Below is a small trained network, with its code and all its weights. Each question gives an input and a target symbol and asks what happens when units are switched off, that is, made to give their printed mean instead of their output.

import numpy as np


def w(rows, s, z=0):
    codes = np.array(rows[::2]) - 128.0
    scale = np.full(codes.shape[1], s)
    scale[-1] = z or s
    return codes * scale


def norm(h):
    return h / np.sqrt((h * h).mean(-1, keepdims=True) + 1e-5)


def f(y):
    return y / 2 * (1 + np.tanh(0.7978845608 * (y + 0.044715 * y**3)))


def softmax(a):
    e = np.exp(a - a.max(-1, keepdims=True))
    return e / e.sum(-1, keepdims=True)


def log_softmax(a):
    a = a - a.max(-1, keepdims=True)
    return a - np.log(np.exp(a).sum(-1, keepdims=True))


def net(x, mask):
    ids = ['αβεζηθλμξσ'.index(c) for c in x.split()]
    T = len(ids)
    res = E[ids] + P[:T]
    r = norm(res)
    for j in range(2):
        rows = slice(2 * j, 2 * j + 2)
        q, k, v = (r @ M[0][rows].T for M in (Q, K, V))
        z = softmax(np.where(np.tri(T) > 0, q @ k.T / 2**0.5, -1e9)) @ v
        o = O[0][rows]
        res = res + np.where(mask[j], z, o[:, -1]) @ o[:, :-1]
    y = f(norm(res) @ A[0][:, :-1].T + A[0][:, -1])
    res = res + np.where(mask[2:6], y, B[0][:, -1]) @ B[0][:, :-1]
    return log_softmax(norm(res)[-1] @ U[:, :-1].T + U[:, -1])


Q, K, V, O, A, B = {}, {}, {}, {}, {}, {}
E = w([
[224,119,114,202,104,220],'α',
[138,80,108,154,155,180],'β',
[159,123,100,15,77,111],'ε',
[129,37,94,147,217,124],'ζ',
[157,141,127,136,172,217],'η',
[130,3,225,91,101,55],'θ',
[119,131,93,139,226,166],'λ',
[164,99,94,165,175,95],'μ',
[212,158,150,195,128,148],'ξ',
[218,150,105,163,169,116],'σ',
],0.0052)
P = w([
[149,165,151,113,230,129],'0',
[188,87,2,157,136,47],'1',
[130,144,170,98,206,163],'2',
[178,76,9,169,95,108],'3',
[131,142,171,98,188,154],'4',
[171,70,20,176,62,146],'5',
[122,139,168,97,178,151],'6',
[158,87,32,172,40,156],'7',
[121,132,167,95,168,148],'8',
[140,100,51,175,25,173],'9',
[117,133,169,92,161,152],'10',
[128,105,60,167,20,183],'11',
[109,131,167,92,165,157],'12',
[149,102,46,193,10,185],'13',
],0.0055)
Q[0] = w([
[10,106,74,54,147,113],'h0',
[122,132,62,183,22,2],'h0',
[194,110,220,174,225,235],'h1',
[151,188,49,167,40,93],'h1',
],0.0073)
K[0] = w([
[63,92,92,131,174,146],'h0',
[147,147,131,245,159,119],'h0',
[119,125,153,85,45,117],'h1',
[176,184,114,175,171,145],'h1',
],0.012)
V[0] = w([
[55,166,98,190,254,174],'h0',
[109,89,114,227,202,158],'h0',
[110,220,2,97,117,152],'h1',
[100,40,231,175,72,73],'h1',
],0.0038)
O[0] = w([
[86,189,142,163,2,115,140],'h0',
[131,90,127,183,69,99,225],'h0',
[67,231,60,73,134,3,73],'h1',
[156,133,229,191,148,189,3],'h1',
],0.0049,0.0016)
A[0] = w([
[177,131,92,151,161,186,92],'n0',
[117,126,144,148,154,74,18],'n1',
[131,105,109,1,203,131,7],'n2',
[158,139,54,130,132,80,4],'n3',
],0.0073,0.0029)
B[0] = w([
[62,92,142,61,120,62,251],'n0',
[2,205,159,192,146,137,88],'n1',
[142,168,56,143,200,145,187],'n2',
[86,94,212,65,86,176,169],'n3',
],0.0081,0.0032)
U = w([
[87,14,115,47,89,51,106],'α',
[169,111,61,205,54,223,227],'β',
[158,153,53,81,247,149,201],'ε',
[40,91,142,221,184,105,26],'ζ',
[119,207,160,66,99,220,6],'η',
[167,60,254,121,193,246,81],'θ',
[53,197,127,138,123,153,110],'λ',
[9,149,208,135,120,158,167],'μ',
[201,203,190,171,130,53,106],'ξ',
[90,153,205,64,120,134,24],'σ',
],0.0069,0.0015)

Each question gives the input, a string of symbols that net reads in full, and the target symbol t.
The units are the heads (2 rows each of Q, K, V and O) and the neurons (one row each of A and B). Each row of codes is followed by its name. A weight is (code - 128) times the scale printed after its matrix; where a second scale follows, it is the last column's (O, A, B and U).
mask holds one flag per unit, heads first, then neurons. A switched-off unit (its flag False) gives its mean, the last column of its rows in O or B, instead of its output. The means were averaged over made-up inputs and are rounded, as every weight is.
A unit's drop is (log p(t) with every unit on - log p(t) with that unit switched off) / (log p(t) with every unit on - log p(t) with every unit switched off).
The circuit of an input: a set's keep is (log p(t) with only the set's units on - log p(t) with every unit switched off) / (log p(t) with every unit on - log p(t) with every unit switched off). Starting from all 6 units, units are removed one at a time, each time the one whose removal leaves the highest keep (on an exact tie, the one counted first), for as long as the keep stays at least 0.8.
units of the circuit, in order: the units of the circuit, biggest drop first
unit that matters most: the unit with the biggest drop
which heads matter: for each layer, one digit per head in row order, 1 if its drop is at least 0.15 and else 0, layers parted by /
drop of u: that unit's drop, to one decimal
input ε μ α α α β ζ σ α ξ α ξ β, target ε: unit that matters most	n2
input α λ μ, target μ: units of the circuit, in order	(h0 n1 n3 h1)
input μ σ α η α ξ λ, target λ: which heads matter	11
input θ ε θ ξ, target α: which heads matter	00
input β ξ ζ, target ζ: units of the circuit, in order	(h0 n3 n1)
input λ ζ α θ α ε α, target ε: which heads matter	10
input α λ α μ β, target β: units of the circuit, in order	(h0 n0 h1)
input σ σ ξ α β β α ξ ξ σ, target α: units of the circuit, in order	(n2 n0)
input α α ε ξ θ ε ξ ζ α β α α β θ, target β: which heads matter	00
input ξ σ θ ε α α ξ ε β ε ε μ ξ λ, target α: units of the circuit, in order	(n0 n2)
input ζ α θ σ ζ, target θ: drop of h1	2.0
input θ ξ θ λ α θ α α α ξ θ, target θ: drop of h1	0.5
input ξ α β β α β ξ, target ξ: drop of n3	0.2
input λ ξ ε α, target α: drop of n1	0.0
input α μ α α α σ, target α: unit that matters most	n3
